Each row has a hidden value; after the row comes its band, the name of the range that the value falls in. Each part has its own.
87, 31, -79, 253, 45, 209, 520, 266, 110, -28, -196, 30, 120, 176, 50, -85, 52, 127, -151, -16, 208, -140, -203, 236, -299, -169, 17, 257, 32, 218, -321, 150, 141, 49, 71, -16, 303, -385, 288, 45, -381, 445, 40, 106, -146, -220, 88, -254, 160, 54, -380, -410, -46
bc
-373, -88, -145, -9, -290, 193, 148, 5, 144, 8, 279, -259, -14, 294, 122, -169, -240, -282, -397, -310, -124, -17, 155, 212, 160, -229, 30, -115, 445, 105, -140, 329, -179, 288, 285, 264, -58, -51, 10, 48, -130, -109, 736, 75, 483, -344, -72, 338, -258, -145, 3, -275, 301
bc
84, -158, -190, 154, 27, -84, 319, 237, -53, -422, -164, 53, 7, 155, 51, -76, -130, 313, -16, 193, -172, 70, -101, 183, -14, -139, 232, 73, 134, 238, -362, -74, 41, -106, 118, 225, 227, -255, -8, 77, -176, 342, 146, -43, -107, 95, -60, -149, 310, -12, -395, -263, 88
nb
-149, -100, -37, -7, -211, 44, 58, 207, -119, 168, 282, -85, -39, 170, 222, 99, -292, -213, -81, -119, -209, 137, 245, 170, -50, -113, -23, -34, 37, -99, -191, 228, -18, 96, 110, -101, 169, -11, -113, 232, -79, 43, 535, 192, 199, -26, -11, -51, 66, -61, -197, -15, -102
dp
-102, -235, -30, 17, -93, -5, -99, 98, -231, -39, 73, -15, -26, 93, 79, 175, -357, -131, 127, 38, -234, 82, 281, 218, -25, 18, -27, -80, 25, 30, -122, -167, -98, -14, 8, -82, 179, 2, -115, 106, -5, 81, 187, 208, 132, 220, 10, -153, 202, -65, -161, 44, -174
Tg
-92, -193, -153, 31, -45, -76, 24, 107, -167, -127, 8, 8, -26, 81, 130, 106, -225, 60, 89, 79, -209, 124, 158, 176, 3, 8, 67, -10, 40, 133, -269, -166, -47, -102, -29, 56, 211, -102, -116, 96, -21, 247, 184, 63, -10, 262, -55, -240, 177, -64, -210, -34, -64
Sz
-401, 116, 137, 142, -77, 90, 91, -126, 282, -56, -457, -379, 33, 66, 399, -134, 185, 85, -134, -219, 351, -222, -106, -8, -201, -48, -18, -11, 226, 95, 168, -77, 199, -163, -372, 289, -78, -87, 134, -169, 8, -267, 108, 123, 213, -106, -26, -259, -460, -98, -366, -96, 421
Tg
-202, -9, 173, -221, -181, 268, 20, -212, 40, 20, -86, -13, 163, -160, -73, 118, -95, -313, -149, 70, -79, -199, 97, 261, -83, -88, 22, -157, 64, 28, 68, 13, -367, 80, 172, 11, -115, -178, -3, -117, 14, 106, 89, 40, 308, 234, 204, -214, -99, -129, 185, 83, 92
bq
-310, 220, 184, -83, -179, 106, 235, -221, 305, 67, -454, -233, 23, -100, 311, -16, 100, -94, -121, -180, 71, -227, 14, 132, -126, -139, 96, -42, 81, 178, 143, 102, -11, -38, -136, 292, -223, -131, -59, -42, 107, -13, 209, 86, 414, 19, -45, -235, -180, -123, -118, -60, 314
jn
-174, -119, -126, 41, -142, -7, -101, -35, -170, -2, 39, -113, -59, 190, 44, 125, -298, -342, -33, -47, -88, 14, 326, 144, 69, -6, -23, -113, 312, 149, -123, -152, -46, 210, 73, 65, 71, 133, -67, 69, 10, -24, 369, 309, 118, -14, 31, -46, -7, -231, -85, -29, -160
bf
-239, 28, -143, -36, -173, 211, -26, -225, 44, 63, 69, -81, 145, 199, -74, -22, -69, -229, -236, 4, 45, -245, 94, 147, 21, 11, -186, -119, 226, 43, 63, 64, -151, 336, 222, 76, -112, -234, 105, -196, -31, 138, 11, -49, 210, 70, 224, -110, -298, -188, 296, -28, 125
tc
-316, 369, 149, -78, -205, 111, 181, -236, 296, 227, -365, -149, 23, -17, 303, 35, 84, -133, -170, -182, 25, -213, 35, 174, -174, -71, 74, -25, 57, 161, 64, 156, -26, -93, -150, 190, -196, -177, -118, -20, 59, 47, 178, 37, 448, 70, -62, -317, -212, -114, -60, -109, 295
jn
431, -32, 32, 106, 174, 21, 167, 76, -69, -13, 148, 49, -24, -18, 188, 61, -19, 51, 62, 222, -75, -265, 176, -223, -79, -65, -5, 147, -28, -132, 128, -80, 230, -22, 111, 92, -30, -165, 14, -35, 22, -138, 160, -13, 8, -97, -16, -158, 481, -17, -199, -48, 51
tc
-46, -182, -144, 97, -27, -28, 126, 116, -89, -144, -70, 27, -69, 159, 158, 37, -207, 140, 34, 92, -173, 52, 92, 171, -69, -9, 135, 85, 52, 118, -306, -143, 1, -133, 7, 133, 196, -210, -64, 88, -132, 292, 167, 45, -37, 228, -64, -304, 284, 38, -299, -181, 3
bc
-159, 237, 254, -50, 33, -77, -169, -188, -96, 403, -89, 18, 347, -241, -3, 41, 178, -196, 7, -30, 21, 39, 222, -78, -133, 175, -139, -140, -213, 16, 88, -8, -267, -23, -128, -210, 103, -72, -177, -24, -15, -151, -430, 138, 74, 107, 256, -134, -188, 68, 106, 82, -50
bc
-115, 101, 232, -161, -136, 120, 94, -180, 43, 121, -158, -38, 227, -221, 18, 94, 18, -226, -45, 25, -50, -138, 106, 153, -75, -104, -55, -155, -63, 25, 175, 96, -194, 125, 85, -16, -106, -164, -47, -68, 90, 16, -5, 86, 307, 156, 191, -130, -56, -125, 93, 128, 65
Sz
-250, 281, 258, 71, -117, 87, 180, -272, 220, 237, -560, -201, 137, -51, 204, 13, 113, -132, -57, -144, 195, -260, 48, 133, -244, -47, -56, -68, 36, 165, 261, 19, 72, 54, -164, 132, -133, -150, -24, -53, 20, -92, -114, 256, 324, -1, 117, -264, -145, -81, -207, -31, 160
bf
-5, -244, -175, -11, 266, 152, 114, -75, -234, 72, 167, -184, -195, 25, -274, -35, 22, 355, -103, 141, 128, -44, 52, -183, 82, -12, -220, 47, 217, 199, 129, -83, 73, 67, -50, 283, 106, 374, -63, -63, 213, -327, 116, -96, -78, -139, 115, 159, -343, -72, 75, 345, -129
jn
-122, 280, 232, 179, 76, -133, -36, -235, -134, 402, -123, -37, 436, -244, -62, -85, 204, -154, -41, -35, 104, 42, 189, -136, -173, 66, -255, -189, -114, 43, 76, -36, -148, 1, -106, -135, 151, -153, -119, -30, -72, -323, -445, 161, -21, -30, 336, -43, -195, 86, -73, 110, -48
gf
32, -122, 272, -399, 104, 2, -166, 125, -131, -11, -41, -4, 329, -353, -111, 101, 300, -40, 48, 179, 60, 57, 87, -160, 62, 172, 30, -123, -274, 11, 266, 69, -341, 218, 18, -254, 136, 234, -93, -76, 130, -71, -451, 118, -83, 23, 318, 128, -243, -51, 306, 194, -10
nb
52, -296, -86, -122, 186, 276, 67, 52, -117, -27, 88, -251, -119, 178, -215, -70, 192, 357, -207, 192, 351, -188, -54, -258, 65, 80, -235, 73, 186, 35, 376, 49, 181, 377, 1, 169, 64, 381, 126, -229, 179, -381, -108, -26, -125, -245, 280, 241, -517, -95, 207, 234, 86
bc
-321, 108, -68, -114, -270, 290, 52, -378, 98, 203, 248, -18, 18, 102, -9, 5, -213, -341, -390, -56, -181, -162, 151, 261, 17, -146, 0, -115, 349, -3, -164, 128, -300, 40, 255, 239, -202, -334, -42, -124, -70, 43, 541, -138, 462, 185, 41, -189, -188, -146, 194, -93, 258
dp
455, 45, 145, 6, 219, -23, -51, 104, -122, -52, 226, 146, -71, -91, 114, 110, -86, -85, 148, 233, -206, -261, 236, -275, -46, -28, 69, 136, -83, -207, 120, -89, 41, -161, 125, -1, -124, -14, -46, -13, 61, -176, 167, -44, 124, -95, -66, -152, 514, 5, -45, -26, -121
gf
-241, 45, -25, -209, -207, 207, -7, -299, 88, 52, 37, 9, 156, -20, -30, 66, -82, -310, -174, 3, -106, -191, 124, 238, 68, -41, -30, -130, 150, 79, -5, 47, -313, 192, 208, 106, -183, -298, 26, -187, 28, 244, 146, -73, 351, 246, 117, -188, -150, -207, 334, -50, 162
jn
60, -287, 202, -192, 198, -53, -84, 6, -119, -132, -114, -163, 306, -494, 12, -37, 274, -155, 178, 78, 133, -131, 257, -369, 80, 77, -70, -92, -245, 33, 335, -164, -282, 280, 54, -13, 10, 165, 22, -84, 192, -153, -400, 172, -210, -149, 314, 124, 4, 17, 249, 247, -85
Sz
162, -149, -170, 150, 157, 124, 240, 23, -8, -199, 2, 38, -113, 175, 109, -67, -82, 334, -57, 149, -82, -153, 41, 26, -66, 28, 78, 224, 113, 169, -196, -249, 117, -191, -75, 269, 130, -335, 20, -153, -107, 28, 18, -135, 25, 68, -133, -205, 340, 98, -198, -366, 307
Mm
-82, -258, -69, -122, 179, 178, 30, 4, 17, 186, 89, -237, -102, 55, 66, -68, 150, 254, -60, -14, 161, -201, 114, -255, 16, 148, -124, 123, -67, 29, 327, 92, -13, 190, 7, 175, 1, 212, -44, -27, 103, -110, -112, -43, -1, -182, 102, 70, -225, 93, 177, 143, 72
Tg
-352, 184, 78, -141, -252, 270, 75, -199, 213, 56, -52, -141, -52, 4, 248, 28, -18, -199, -377, -71, -16, -201, 30, 161, -163, -108, 147, -43, 250, 10, -131, 55, -179, -238, -77, 227, -148, -171, -57, -111, 1, -89, 470, -103, 347, 134, -39, -352, -336, -109, -4, -88, 439
bc
-60, 265, 54, 214, 46, -151, -51, -292, -96, 261, 92, -64, 392, -219, 109, -127, 227, -187, -112, 62, 103, -106, 181, -323, -125, -4, -269, -172, 0, -160, 48, -72, -23, -24, 9, 29, -11, -326, -21, -120, -13, -286, -176, -72, -147, 24, 309, -239, -192, -17, -35, 199, 91
nb
-22, -42, -93, 274, -104, -79, 427, 371, -36, -226, -287, -39, 90, 179, 146, -87, -115, 132, -56, 56, -39, 79, -109, 224, -244, -221, 128, 54, 3, 137, -376, 150, 112, 18, 142, 22, 322, -242, 41, 272, -293, 409, 136, 167, -218, -55, 112, -238, 232, 50, -556, -175, -127
Tg
537, 151, 128, -73, 276, 2, -65, -34, -124, 104, 367, 193, -159, -127, 68, 185, -16, -156, 47, 319, -155, -297, 222, -390, 0, -62, 139, 168, 88, -253, 130, -49, 98, -183, 199, 102, -230, 91, -67, -17, 94, -244, 466, -84, 84, -123, -88, -238, 433, -132, -45, 69, -174
bf
-14, 54, 117, 147, -21, 122, 95, 118, -224, 90, 112, 15, 166, -146, 11, 160, -100, -204, -79, 90, 58, 32, 47, 147, -313, -167, -133, -54, 57, -59, -257, -91, -6, -239, -104, -240, 308, -108, 80, 43, -113, -91, 263, 149, -105, 57, 183, -351, -76, -111, -354, 167, -201
bf
-225, -115, -130, 9, -179, 166, 31, -154, -22, -64, 5, -178, -49, 268, -58, -29, -236, -301, -182, -95, 17, -136, 202, 164, 117, -90, -94, -87, 413, 153, -4, -11, -42, 417, 187, 215, -92, 4, 88, -102, 3, -59, 343, 210, 272, -123, 102, 86, -148, -232, 97, -127, 8
Mm
-127, -268, -174, 47, 146, -58, -62, 11, -200, 69, 315, 25, -119, 59, 77, 41, -300, 364, 141, 19, -401, 193, 207, 115, 78, 84, -2, 20, -29, 114, -185, -171, -154, -411, -109, 150, 208, -88, -304, 106, 9, 26, 173, -184, 240, 294, -246, -74, 203, 125, -180, 26, 42
nb
5, -186, -79, 154, 329, 100, 171, 139, -59, 37, 166, -124, -244, 37, 58, -94, -203, 577, 139, -102, -273, -74, 135, -5, -61, 21, -102, 172, -145, 238, 70, -87, -42, -470, -239, 212, 140, 85, -270, 103, 96, -253, -23, -247, 401, -153, -322, 175, 215, 290, -144, -12, 110
nb
-12, -314, 21, -243, 151, 76, -33, 49, 44, -3, -9, -223, 68, -142, 162, -46, 254, 108, 62, 29, 149, -218, 161, -332, 92, 163, -43, 61, -198, -14, 410, 41, -100, 315, 63, 110, -56, 157, -2, -69, 167, -10, -253, 20, -75, -142, 160, 72, -102, 37, 272, 142, 110
nb
-4, -80, -89, 250, -29, -8, 540, 440, 67, -376, -419, 28, 150, 178, 31, -163, -55, 270, -52, 35, -9, 67, -266, 351, -221, -223, 225, 136, -18, 319, -447, 169, -1, 8, 159, 43, 373, -339, 141, 210, -408, 616, -38, 124, -177, -113, 68, -152, 278, 112, -521, -417, -69
gf
5, -198, -147, 28, 202, 209, 159, -60, -203, 231, 208, -159, -142, 82, -236, 0, -29, 266, -136, 92, 104, -70, 99, -85, 7, -10, -256, 49, 165, 165, 141, 3, 75, 129, 7, 174, 143, 270, -73, -11, 122, -282, 104, -28, -1, -161, 135, 155, -251, -35, 36, 274, -115
nb
-265, 35, 49, -196, -244, 349, 77, -341, 145, 71, 24, -53, 37, -27, 16, 69, -126, -340, -344, 3, -86, -255, 125, 268, -33, -117, 88, -109, 300, 72, -46, 2, -322, 30, 173, 225, -197, -251, -8, -177, -16, 22, 399, -45, 407, 191, 67, -217, -156, -164, 179, -88, 337
Tg
531, 9, 199, -88, 291, -21, -44, 34, -183, 12, 377, 199, -48, -213, -2, 175, -24, -92, 104, 337, -156, -150, 150, -313, 51, -127, 141, 103, 83, -254, 125, -45, 64, -171, 210, 53, -122, 80, -15, -20, 60, -260, 476, -19, 71, -87, -49, -124, 428, -151, -168, 110, -196
bf
89, -99, 134, 4, 196, -155, -264, -218, -145, -96, 231, -19, 121, -264, 159, -33, 108, -84, 101, 202, 27, -76, 143, -440, 98, -33, 0, -56, 150, -330, 121, -260, 11, -190, 19, 222, -163, -104, 83, -205, 87, -342, 271, -67, -86, 129, 81, -272, 19, -119, -149, 215, 14
dp
-45, 147, -100, 102, -216, 116, 141, 91, -145, 131, 357, 1, 64, 58, 155, 114, -188, -303, -293, 46, -136, 9, 169, 134, -195, -191, -87, -70, 167, -103, -382, 86, 0, -114, 67, -109, 186, -210, -43, 79, -81, -53, 563, -23, 19, 38, 76, -276, -69, -152, -166, 40, 47
Sz
354, 4, 68, 35, 201, 169, 321, 141, -61, 78, 168, 118, 75, -131, -22, 102, 77, -10, -61, 153, 93, -114, -30, -17, -117, -186, 33, 193, 71, 47, -119, 51, 113, -43, 96, -22, 163, -123, 171, -13, -126, 52, 340, 65, -71, -197, 28, -140, 234, -113, -258, -111, -123
Sz
-326, 87, 137, -185, -207, 290, 135, -303, 210, 144, -86, -127, -13, -103, 138, 61, -67, -246, -285, -79, -54, -213, 70, 229, -95, -163, 147, -80, 235, 72, 6, 83, -256, -108, 71, 272, -208, -158, -74, -57, 7, -14, 491, -6, 441, 132, -13, -262, -182, -130, -12, -9, 301
bq
-122, -178, -103, 100, 114, 78, -6, -142, -272, 240, 125, -78, -109, 63, -120, 56, -212, 79, 51, 28, -53, 19, 247, 22, -57, 49, -245, 13, 54, 93, -23, -166, -14, -6, -66, 83, 149, 71, -127, 41, 59, -120, 36, 78, 36, 114, 105, -128, -8, 37, -49, 216, -273
Mm
-128, 24, -109, 110, -218, -113, 158, 314, -116, 70, 141, -79, 37, 152, 279, 60, -218, -172, -62, -101, -196, 184, 175, 153, -101, -158, 11, -51, 5, -11, -326, 243, 48, 51, 94, -114, 248, -51, -128, 326, -108, 188, 472, 176, 20, -66, -3, -119, 71, -85, -324, -18, -150
Sz
-5, -195, -134, -127, 156, 261, 40, 5, -60, 77, 100, -207, -44, 120, -127, -35, 199, 213, -207, 112, 277, -223, 49, -211, 27, 158, -203, 73, 100, 118, 281, 15, 39, 318, -11, 102, 77, 255, 46, -186, 134, -221, -201, -48, -102, -216, 226, 142, -435, -62, 299, 129, 136
tc
2, -162, -83, -31, 218, 232, 142, -24, -167, 248, 156, -167, -203, 74, -163, -20, 37, 298, -133, 85, 134, -105, 89, -181, -70, 46, -218, 134, 41, 79, 161, 52, 83, 92, -53, 149, 112, 287, -93, -5, 128, -292, 6, -44, -38, -165, 150, 51, -246, 65, 86, 253, -110
Mm
-71, 147, 187, -11, 210, -136, -236, -217, -215, 268, -56, 11, 405, -408, -161, -29, 306, -310, -13, 47, 157, 24, 282, -320, -62, 205, -111, -137, -93, 119, -3, -227, -387, 18, -81, -142, 159, 87, -104, -69, -26, -251, -504, 176, -281, -83, 364, -59, -232, 58, 192, 113, -184
gf
534, 333, 88, 35, 245, -129, -81, 27, -160, 73, 397, 274, -20, -79, -13, 111, -48, -202, 60, 288, -261, -224, 201, -345, 7, -89, 71, 97, 38, -232, 15, 52, 37, -169, 269, -16, -196, -16, -89, 28, 31, -157, 320, -150, 122, -169, -55, -160, 431, -119, 9, 8, -264
nb
-218, -96, -46, -74, -87, 193, -65, -115, 19, -7, -20, -110, 144, 184, -126, -61, -28, -76, -107, -2, 97, -207, 38, 100, 44, 51, -216, -88, 95, 19, 208, 95, -141, 388, 175, 25, -81, -110, 147, -201, -4, 107, -191, 5, 207, 26, 262, 16, -308, -105, 307, 9, 30
bc
-202, 100, 171, -198, -191, 240, 3, -305, 48, 222, -42, 21, 122, -111, -18, 134, -84, -308, -151, 46, -85, -192, 136, 221, -107, -56, -28, -116, 34, -42, 68, 60, -283, 55, 134, 22, -159, -232, -45, -107, 21, 97, 119, 15, 345, 302, 182, -307, -89, -101, 184, 87, 66
bc
-85, -102, -161, 118, 178, 7, 104, 18, -194, 285, 305, -31, -154, 75, 4, 6, -214, 410, 41, -21, -286, 132, 170, 50, -36, 24, -149, 62, -69, 135, -114, 5, -32, -340, -126, 120, 220, 16, -321, 172, 43, -99, 141, -192, 217, 95, -162, -5, 66, 160, -160, 140, -54
Sz
-77, -72, 283, -259, 60, 52, -148, -6, -78, 133, -19, -5, 332, -257, -86, 55, 185, -27, 37, 89, 24, 16, 76, -44, -11, 133, -64, -135, -242, -52, 272, 94, -319, 125, 25, -216, 89, 29, -67, -88, 32, -69, -403, 83, 96, 104, 287, 43, -206, 16, 196, 158, 20
Tg
414, 248, 56, -49, 293, -209, -244, -145, -179, 153, 547, 232, -61, -170, 68, 117, 29, -192, 66, 273, -215, -110, 224, -496, 151, -56, 118, 73, 178, -306, 1, -36, 35, -278, 197, 150, -256, 51, -102, -23, 93, -252, 586, -193, 62, -52, -127, -234, 254, -205, -33, 124, -225
Sz
-135, -212, -194, 91, 64, 131, -74, -93, -201, -171, 70, -180, 25, 291, -383, -132, -53, 87, -157, 143, 242, -122, -50, -53, 134, -28, -317, -118, 416, 67, 170, -41, 54, 425, 182, 173, 9, 181, 228, -232, 46, -181, -28, 13, -54, -134, 345, 176, -524, -229, 159, 210, -167
gf
24, -302, 140, -66, 205, 2, -9, 9, -28, 26, -36, -226, 184, -372, 176, -76, 161, -87, 211, -47, 74, -254, 312, -365, -12, 60, -132, 4, -322, -45, 400, -79, -195, 208, 81, 50, -54, 61, -10, 24, 140, -97, -304, 115, -75, -212, 199, 51, 173, 150, 153, 229, -81
tc
-242, 184, -154, -71, -299, 215, 198, -62, 71, 138, 375, -62, -1, 139, 101, -8, -184, -310, -506, -134, -242, 7, 163, 248, 22, -208, 77, -100, 371, 126, -384, 252, -225, -22, 166, 150, 19, -176, -146, 29, -80, -84, 741, -119, 393, -99, -96, 49, -234, -174, 68, -224, 378
jn
-18, 38, 55, 192, 16, 190, 267, 114, -112, 192, 186, 10, 134, -105, 76, 36, -72, -136, -117, -25, 65, -15, 18, 116, -335, -216, -142, 92, -17, -76, -320, 67, 8, -194, -18, -150, 278, -295, 140, 82, -222, 63, 315, 72, -85, -53, 136, -363, 50, 30, -344, 15, -187
Mm
-35, -217, -79, 141, 325, 170, 180, -63, -193, 291, 231, -136, -317, 23, -155, -21, -243, 471, 36, -16, -171, -36, 161, -16, -70, -45, -177, 117, 36, 197, 95, -68, -17, -343, -113, 280, 126, 250, -284, 157, 105, -346, 199, -135, 277, -102, -145, 118, 67, 203, -185, 265, -151
bq
466, 115, 152, -161, 332, -118, -202, -72, -145, 68, 457, 235, -167, -137, 41, 146, 63, -36, 43, 345, -143, -78, 104, -461, 161, -57, 269, 155, 232, -303, 44, -28, 85, -300, 160, 209, -227, 167, -58, -57, 67, -292, 666, -125, 62, -38, -160, -208, 251, -195, -145, 56, -159
bc
-68, -295, -164, 82, 62, -76, 16, 34, -156, -137, 76, 44, -60, 76, 114, 41, -277, 229, 133, 119, -306, 101, 147, 146, 22, 25, 114, 23, 30, 97, -239, -229, -105, -257, 25, 180, 176, -212, -158, 89, -85, 239, 158, -56, 41, 334, -125, -254, 341, 64, -284, -58, 5
bf
